Here is a tiny trained network, its code and every weight. The questions are about switching its units off for an input and a target symbol, where a switched-off unit gives its printed mean instead of its output.

import numpy as np


def w(rows, s, z=0):
    codes = np.array(rows[::2]) - 128.0
    scale = np.full(codes.shape[1], s)
    scale[-1] = z or s
    return codes * scale


def norm(h):
    return h / np.sqrt((h * h).mean(-1, keepdims=True) + 1e-5)


def f(y):
    return y / 2 * (1 + np.tanh(0.7978845608 * (y + 0.044715 * y**3)))


def softmax(a):
    e = np.exp(a - a.max(-1, keepdims=True))
    return e / e.sum(-1, keepdims=True)


def log_softmax(a):
    a = a - a.max(-1, keepdims=True)
    return a - np.log(np.exp(a).sum(-1, keepdims=True))


def net(x, mask):
    ids = ['αεηθλξπφ'.index(c) for c in x.split()]
    T = len(ids)
    res = E[ids] + P[:T]
    q, k, v = (norm(res) @ M[0].T for M in (Q, K, V))
    z = softmax(np.where(np.tri(T) > 0, q @ k.T / 4**0.5, -1e9)) @ v
    res = res + np.where(mask[0], z, O[0][:, -1]) @ O[0][:, :-1]
    y = f(norm(res) @ A[0][:, :-1].T + A[0][:, -1])
    res = res + np.where(mask[1:17], y, B[0][:, -1]) @ B[0][:, :-1]
    return log_softmax(norm(res)[-1] @ U[:, :-1].T + U[:, -1])


Q, K, V, O, A, B = {}, {}, {}, {}, {}, {}
E = w([
[187,125,91,146,174],'α',
[98,197,86,130,111],'ε',
[121,124,162,56,177],'η',
[144,124,98,127,251],'θ',
[129,128,167,66,145],'λ',
[122,126,201,110,143],'ξ',
[67,105,29,154,144],'π',
[58,197,125,66,107],'φ',
],0.02)
P = w([
[146,12,78,175,64],'0',
[57,131,1,118,109],'1',
[71,151,54,115,123],'2',
[67,166,91,120,128],'3',
[68,176,114,119,138],'4',
[74,184,127,112,152],'5',
[83,183,173,151,137],'6',
[93,150,138,97,162],'7',
],0.0084)
Q[0] = w([
[181,12,221,10,129],'h0',
[101,138,232,52,166],'h0',
[109,95,196,129,46],'h0',
[68,1,146,84,101],'h0',
],0.013)
K[0] = w([
[173,6,164,175,71],'h0',
[142,111,143,117,58],'h0',
[94,51,99,78,113],'h0',
[138,52,62,141,78],'h0',
],0.014)
V[0] = w([
[120,116,127,40,132],'h0',
[2,168,134,209,138],'h0',
[154,132,165,215,55],'h0',
[183,171,114,126,78],'h0',
],0.013)
O[0] = w([
[209,61,130,66,1,135],'h0',
[138,86,49,73,170,123],'h0',
[37,175,122,86,143,2],'h0',
[155,199,121,52,67,98],'h0',
],0.0094,0.01)
A[0] = w([
[165,107,141,119,123,150],'n0',
[93,212,112,128,87,37],'n1',
[153,147,119,55,110,128],'n2',
[128,138,154,104,134,99],'n3',
[93,83,79,169,60,1],'n4',
[141,192,96,144,148,152],'n5',
[135,85,142,82,119,196],'n6',
[153,126,172,137,148,98],'n7',
[107,130,118,72,130,182],'n8',
[118,147,89,172,177,141],'n9',
[97,102,129,120,126,125],'n10',
[147,120,120,148,103,174],'n11',
[132,102,99,122,71,156],'n12',
[53,133,134,74,93,10],'n13',
[153,77,81,121,146,113],'n14',
[94,154,105,96,3,58],'n15',
],0.023,0.0064)
B[0] = w([
[112,148,109,110,164,174],'n0',
[79,9,203,66,75,139],'n1',
[132,54,94,117,100,153],'n2',
[125,74,132,115,69,125],'n3',
[102,147,32,171,124,144],'n4',
[149,110,75,147,61,194],'n5',
[159,170,76,124,114,161],'n6',
[131,151,63,96,134,163],'n7',
[126,92,148,190,119,153],'n8',
[189,124,150,138,93,253],'n9',
[129,169,123,132,153,127],'n10',
[82,176,144,139,156,172],'n11',
[110,142,143,200,86,159],'n12',
[129,237,98,189,176,142],'n13',
[109,135,177,89,135,251],'n14',
[189,171,162,3,243,152],'n15',
],0.013)
U = w([
[216,130,140,158,96,127],'α',
[139,5,96,43,95,51],'ε',
[99,183,140,133,214,94],'η',
[159,1,155,152,244,123],'θ',
[134,171,152,60,131,36],'λ',
[94,101,206,89,125,252],'ξ',
[112,83,38,156,183,144],'π',
[105,169,52,7,192,112],'φ',
],0.011,0.0042)

Each question gives the input, a string of symbols that net reads in full, and the target symbol t.
The units are the heads (4 rows each of Q, K, V and O) and the neurons (one row each of A and B). Each row of codes is followed by its name. A weight is (code - 128) times the scale printed after its matrix; where a second scale follows, it is the last column's (O, A, B and U).
mask holds one flag per unit, heads first, then neurons. A switched-off unit (its flag False) gives its mean, the last column of its rows in O or B, instead of its output. The means were averaged over made-up inputs and are rounded, as every weight is.
A unit's drop is (log p(t) with every unit on - log p(t) with that unit switched off) / (log p(t) with every unit on - log p(t) with every unit switched off).
The circuit of an input: a set's keep is (log p(t) with only the set's units on - log p(t) with every unit switched off) / (log p(t) with every unit on - log p(t) with every unit switched off). Starting from the 12 units with the biggest drops (on a tie, the unit counted first), units are removed one at a time, each time the one whose removal leaves the highest keep (on an exact tie, the one counted first), for as long as the keep stays at least 0.8.
units of the circuit, in order: the units of the circuit, biggest drop first
k most important neurons: the k neurons with the biggest drops, biggest first
drop when u is switched off: that unit's drop, to one decimal
input ξ π π ξ, target η: units of the circuit, in order : (h0 n13)
input φ φ θ α φ α, target φ: 3 most important neurons : (n0 n8 n9)
input θ ε π θ θ α φ, target φ: 2 most important neurons : (n15 n13)
input ε θ θ η θ π λ, target π: 2 most important neurons : (n13 n8)
input π α ε α ξ α φ ξ, target θ: units of the circuit, in order : (h0 n14)
input π θ λ θ ξ, target θ: 2 most important neurons : (n14 n5)
input θ φ α α ξ θ α η, target φ: 2 most important neurons : (n9 n7)
input φ ξ θ α ξ, target ε: most important neuron : (n2)
input θ α α θ ξ, target φ: units of the circuit, in order : (n7 n9)
input π α λ α θ ε λ, target θ: 3 most important neurons : (n8 n5 n14)
input θ α α α λ α α η, target φ: 2 most important neurons : (n7 n9)
input α π η, target ξ: 2 most important neurons : (n1 n13)
input η α θ η, target α: 2 most important neurons : (n14 n12)
input ξ θ θ ε α α λ, target η: 2 most important neurons : (n13 n9)
input θ θ π α α η α, target η: most important neuron : (n11)
input α η ε α η α φ, target φ: drop when n13 is switched off : 0.2
input α α α λ θ α α ε, target ε: drop when n2 is switched off : 0.1
input α θ θ θ φ η, target ξ: drop when h0 is switched off : 3.1
input π φ α α α ε α, target ε: drop when n2 is switched off : 0.1
